Below is a small trained network, with its code and all its weights. Each question gives an input and a target symbol and asks what happens when units are switched off, that is, made to give their printed mean instead of their output.

import numpy as np


def w(rows, s, z=0):
    codes = np.array(rows[::2]) - 128.0
    scale = np.full(codes.shape[1], s)
    scale[-1] = z or s
    return codes * scale


def norm(h):
    return h / np.sqrt((h * h).mean(-1, keepdims=True) + 1e-5)


def f(y):
    return y / 2 * (1 + np.tanh(0.7978845608 * (y + 0.044715 * y**3)))


def softmax(a):
    e = np.exp(a - a.max(-1, keepdims=True))
    return e / e.sum(-1, keepdims=True)


def log_softmax(a):
    a = a - a.max(-1, keepdims=True)
    return a - np.log(np.exp(a).sum(-1, keepdims=True))


def net(x, mask):
    ids = ['αβγδεηθμτφψ'.index(c) for c in x.split()]
    T = len(ids)
    res = E[ids] + P[:T]
    u = 0
    for l in range(2):
        r = norm(res)
        for j in range(3):
            rows = slice(4 * j, 4 * j + 4)
            q, k, v = (r @ M[l][rows].T for M in (Q, K, V))
            z = softmax(np.where(np.tri(T) > 0, q @ k.T / 4**0.5, -1e9)) @ v
            o = O[l][rows]
            res = res + np.where(mask[u + j], z, o[:, -1]) @ o[:, :-1]
        u += 3
        y = f(norm(res) @ A[l][:, :-1].T + A[l][:, -1])
        res = res + np.where(mask[u : u + 4], y, B[l][:, -1]) @ B[l][:, :-1]
        u += 4
    return log_softmax(norm(res)[-1] @ U[:, :-1].T + U[:, -1])


Q, K, V, O, A, B = {}, {}, {}, {}, {}, {}
E = w([
[168,98,213,126,102,95,128,111],'α',
[165,181,113,172,244,127,43,155],'β',
[110,117,125,154,172,106,72,41],'γ',
[176,143,115,91,90,141,108,93],'δ',
[48,58,101,118,99,99,165,56],'ε',
[121,216,109,72,178,133,121,122],'η',
[115,106,98,126,252,185,135,142],'θ',
[88,130,171,131,149,164,162,140],'μ',
[28,122,102,157,116,181,149,126],'τ',
[134,77,154,202,99,137,98,127],'φ',
[134,97,150,37,171,134,164,152],'ψ',
],0.026)
P = w([
[6,112,148,179,147,55,189,185],'0',
[83,110,135,168,200,147,206,168],'1',
[69,112,154,141,182,163,165,168],'2',
[80,111,156,140,174,163,141,163],'3',
[85,109,154,136,164,165,129,157],'4',
[101,112,152,136,153,165,121,152],'5',
[107,115,153,139,147,166,115,138],'6',
[118,115,149,140,141,164,116,129],'7',
[125,120,150,135,126,166,110,127],'8',
[128,119,150,137,119,162,100,127],'9',
[127,126,151,130,113,167,102,114],'10',
],0.011)
Q[0] = w([
[129,164,171,53,113,200,163,167],'0.h1',
[35,81,214,218,107,160,167,116],'0.h1',
[201,80,136,105,76,64,125,127],'0.h1',
[110,211,63,171,72,162,196,91],'0.h1',
[106,94,195,53,89,27,143,74],'0.h2',
[86,66,120,105,213,110,152,101],'0.h2',
[178,135,118,121,172,133,179,78],'0.h2',
[46,112,85,108,162,168,102,91],'0.h2',
[49,164,99,102,236,172,134,56],'0.h3',
[104,204,105,77,80,132,195,217],'0.h3',
[180,164,2,134,119,98,110,110],'0.h3',
[117,63,49,102,136,109,151,14],'0.h3',
],0.0074)
K[0] = w([
[144,156,125,25,75,184,214,183],'0.h1',
[85,31,163,159,171,171,200,137],'0.h1',
[159,6,182,143,57,110,65,94],'0.h1',
[146,196,43,126,98,185,155,99],'0.h1',
[163,157,64,97,96,124,146,137],'0.h2',
[53,137,106,133,128,76,101,158],'0.h2',
[122,137,102,113,116,172,144,186],'0.h2',
[179,115,146,153,174,94,146,137],'0.h2',
[75,159,100,137,232,74,131,95],'0.h3',
[87,157,115,45,112,116,197,213],'0.h3',
[142,239,2,70,41,118,69,163],'0.h3',
[125,121,67,68,92,45,163,72],'0.h3',
],0.008)
V[0] = w([
[124,132,45,99,94,160,87,78],'0.h1',
[176,132,73,79,205,217,103,121],'0.h1',
[86,122,181,46,109,70,141,167],'0.h1',
[171,134,134,113,63,123,112,88],'0.h1',
[200,158,45,109,64,155,138,142],'0.h2',
[184,186,146,108,88,254,77,95],'0.h2',
[159,141,91,131,129,132,158,108],'0.h2',
[116,116,156,127,115,106,129,142],'0.h2',
[164,97,120,164,160,139,143,159],'0.h3',
[128,62,154,128,107,164,159,76],'0.h3',
[45,78,125,144,208,106,176,165],'0.h3',
[101,134,130,137,91,132,209,126],'0.h3',
],0.0077)
O[0] = w([
[2,179,31,150,94,168,106,177,175],'0.h1',
[168,56,133,156,34,93,156,128,255],'0.h1',
[114,129,111,102,169,145,163,172,93],'0.h1',
[188,99,18,149,158,60,92,200,141],'0.h1',
[37,137,133,82,154,54,61,131,60],'0.h2',
[97,113,188,99,174,243,90,126,229],'0.h2',
[125,41,141,113,44,96,107,182,118],'0.h2',
[107,149,109,146,133,166,205,123,107],'0.h2',
[203,141,94,128,119,80,133,144,105],'0.h3',
[168,134,79,94,228,74,127,160,181],'0.h3',
[243,189,9,119,80,121,171,24,121],'0.h3',
[93,153,122,152,62,228,65,135,53],'0.h3',
],0.0058,0.0037)
A[0] = w([
[45,76,255,129,172,24,225,113,205],'0.n1',
[161,26,172,180,6,177,125,119,175],'0.n2',
[114,109,96,103,36,128,147,92,7],'0.n3',
[104,118,93,23,159,118,203,146,93],'0.n4',
],0.0076,0.002)
B[0] = w([
[119,147,60,112,203,21,230,182,211],'0.n1',
[106,204,37,112,184,189,162,145,254],'0.n2',
[140,13,93,187,97,67,77,164,114],'0.n3',
[255,82,31,144,50,148,99,210,175],'0.n4',
],0.0099,0.0033)
Q[1] = w([
[155,45,151,178,103,174,167,129],'1.h1',
[101,119,111,113,225,84,211,156],'1.h1',
[89,134,197,127,117,159,96,2],'1.h1',
[132,96,114,80,96,133,170,65],'1.h1',
[106,102,140,144,109,160,51,143],'1.h2',
[208,173,99,170,170,85,40,76],'1.h2',
[110,210,191,158,149,158,99,211],'1.h2',
[111,108,98,72,220,61,167,45],'1.h2',
[78,20,131,166,160,121,93,76],'1.h3',
[181,84,95,125,164,146,142,152],'1.h3',
[30,101,105,80,109,184,178,87],'1.h3',
[133,146,91,96,56,163,167,168],'1.h3',
],0.0078)
K[1] = w([
[236,105,181,62,186,149,231,85],'1.h1',
[56,176,15,8,101,216,134,186],'1.h1',
[143,159,160,181,187,59,162,55],'1.h1',
[103,8,185,93,145,103,153,86],'1.h1',
[96,86,1,161,195,102,75,148],'1.h2',
[130,246,192,138,206,161,34,142],'1.h2',
[125,179,191,124,166,186,114,150],'1.h2',
[139,80,156,162,172,87,136,122],'1.h2',
[175,72,156,79,201,126,99,54],'1.h3',
[142,68,81,119,157,104,145,159],'1.h3',
[128,47,207,132,144,96,121,133],'1.h3',
[207,138,83,91,135,82,168,80],'1.h3',
],0.0077)
V[1] = w([
[134,140,150,102,161,219,46,67],'1.h1',
[134,88,124,128,74,125,163,202],'1.h1',
[156,134,80,76,85,203,211,123],'1.h1',
[101,134,162,112,47,153,94,151],'1.h1',
[104,151,74,82,152,169,90,163],'1.h2',
[77,196,110,187,87,133,72,114],'1.h2',
[104,254,150,123,111,113,77,141],'1.h2',
[141,125,188,149,137,102,117,133],'1.h2',
[144,124,88,92,96,131,113,111],'1.h3',
[125,171,79,79,119,146,167,109],'1.h3',
[99,141,178,188,86,100,107,124],'1.h3',
[121,113,151,151,131,155,188,149],'1.h3',
],0.0083)
O[1] = w([
[133,54,87,99,71,108,209,81,161],'1.h1',
[194,171,34,115,229,85,178,32,57],'1.h1',
[57,143,121,125,193,10,121,147,157],'1.h1',
[148,252,116,225,120,57,185,126,1],'1.h1',
[156,103,182,99,147,135,212,135,229],'1.h2',
[136,149,169,208,188,167,141,99,130],'1.h2',
[169,208,54,96,197,142,51,66,126],'1.h2',
[142,156,122,201,55,120,225,225,71],'1.h2',
[196,97,165,166,143,101,196,70,119],'1.h3',
[168,114,147,97,97,250,99,134,189],'1.h3',
[179,203,21,112,176,104,120,117,31],'1.h3',
[131,95,162,55,149,67,194,164,136],'1.h3',
],0.0048,0.0041)
A[1] = w([
[116,126,127,186,212,192,74,112,247],'1.n1',
[162,147,32,118,3,183,138,254,128],'1.n2',
[87,60,22,76,109,134,122,159,87],'1.n3',
[29,155,83,179,22,159,182,154,19],'1.n4',
],0.0068,0.0014)
B[1] = w([
[132,74,104,98,137,125,168,129,255],'1.n1',
[135,177,71,125,193,115,137,102,169],'1.n2',
[72,122,122,147,140,168,112,162,185],'1.n3',
[186,135,145,248,143,148,149,142,130],'1.n4',
],0.016,0.0065)
U = w([
[91,118,121,124,143,99,110,11,53],'α',
[113,159,179,131,138,58,140,160,201],'β',
[135,228,116,94,125,149,108,77,128],'γ',
[92,168,190,109,111,152,227,112,20],'δ',
[110,161,68,154,247,115,197,111,225],'ε',
[174,99,53,77,83,82,135,168,1],'η',
[134,54,162,74,106,175,143,120,241],'θ',
[55,137,110,119,182,152,63,169,60],'μ',
[183,135,157,185,208,134,74,137,8],'τ',
[81,173,157,217,131,155,143,114,105],'φ',
[85,99,71,151,84,79,158,140,59],'ψ',
],0.011,0.0039)

Each question gives the input, a string of symbols that net reads in full, and the target symbol t.
The units are the heads (4 rows each of Q, K, V and O) and the neurons (one row each of A and B). Each row of codes is followed by its name. A weight is (code - 128) times the scale printed after its matrix; where a second scale follows, it is the last column's (O, A, B and U).
mask holds one flag per unit, layer by layer, with each layer's heads first. A switched-off unit (its flag False) gives its mean, the last column of its rows in O or B, instead of its output. The means were averaged over made-up inputs and are rounded, as every weight is.
A unit's drop is (log p(t) with every unit on - log p(t) with that unit switched off) / (log p(t) with every unit on - log p(t) with every unit switched off).
The circuit of an input: a set's keep is (log p(t) with only the set's units on - log p(t) with every unit switched off) / (log p(t) with every unit on - log p(t) with every unit switched off). Starting from the 12 units with the biggest drops (on a tie, the unit counted first), units are removed one at a time, each time the one whose removal leaves the highest keep (on an exact tie, the one counted first), for as long as the keep stays at least 0.8.
circuit, biggest first: the units of the circuit, biggest drop first
most important unit: the unit with the biggest drop
top k neurons: the k neurons with the biggest drops, biggest first
k most important neurons of layer l: the k neurons of layer l with the biggest drops, biggest first
which heads matter: for each layer, one digit per head in row order, 1 if its drop is at least 0.15 and else 0, layers parted by /
drop of u: that unit's drop, to one decimal
input α μ γ δ θ, target θ: top 4 neurons -> (0.n2; 1.n2; 0.n1; 0.n4)
input δ δ δ γ γ η η, target θ: most important unit -> 0.h3
input γ β β β γ ψ β, target θ: circuit, biggest first -> (1.h1; 0.h1)
input δ α δ δ γ η δ δ τ β ψ, target ε: circuit, biggest first -> (1.n2; 0.n4)
input γ γ γ α δ, target ε: which heads matter -> 100 / 000
input θ γ η, target γ: top 4 neurons -> (0.n1; 1.n1; 1.n2; 0.n2)
input μ η δ μ γ φ δ δ θ γ η, target θ: top 2 neurons -> (0.n2; 0.n1)
input γ ε γ ε ε α, target ε: which heads matter -> 000 / 000
input α δ β δ δ φ γ δ ε, target ε: top 2 neurons -> (0.n1; 1.n4)
input γ φ δ β δ, target μ: circuit, biggest first -> (0.h1; 1.n3)
input τ δ θ, target θ: circuit, biggest first -> (0.h1; 0.n2; 1.n2)
input δ δ γ φ β τ φ τ δ ε, target ε: top 3 neurons -> (0.n1; 1.n4; 0.n2)
input η δ δ η α β δ γ γ δ ψ, target ε: which heads matter -> 000 / 100
input ψ μ γ γ δ η δ, target μ: top 2 neurons -> (0.n2; 1.n3)
input δ ε α, target ε: circuit, biggest first -> (0.n1)
input δ β ψ, target η: top 2 neurons -> (0.n4; 0.n2)
input δ θ δ β δ μ γ ψ η, target γ: circuit, biggest first -> (1.n1; 0.h3)
input δ η δ β γ β β, target θ: top 2 neurons -> (0.n1; 1.n1)
input β γ β μ γ τ γ δ φ τ α, target β: top 2 neurons -> (0.n1; 1.n1)
input δ γ φ, target ε: circuit, biggest first -> (0.n2)
input ε γ β φ γ γ δ, target ε: top 2 neurons -> (0.n2; 1.n2)
input γ γ β ψ μ δ ψ φ γ μ, target δ: top 3 neurons -> (1.n1; 1.n2; 0.n4)
input γ φ β ψ γ δ φ γ γ δ τ, target φ: 2 most important neurons of layer 1 -> (1.n4; 1.n1)
input ψ τ δ β β η δ τ β τ α, target β: 2 most important neurons of layer 0 -> (0.n1; 0.n2)
input φ μ δ φ, target ε: drop of 0.n2 -> 0.7
input φ τ η φ δ γ φ ψ ψ δ γ, target θ: drop of 1.n2 -> 0.2
input μ α φ η γ δ β τ, target φ: drop of 0.h3 -> 0.2
input γ δ γ ψ, target η: drop of 0.n2 -> 0.1
input θ γ ε τ φ φ β δ ε μ, target δ: most important neuron of layer 1 -> (1.n1)
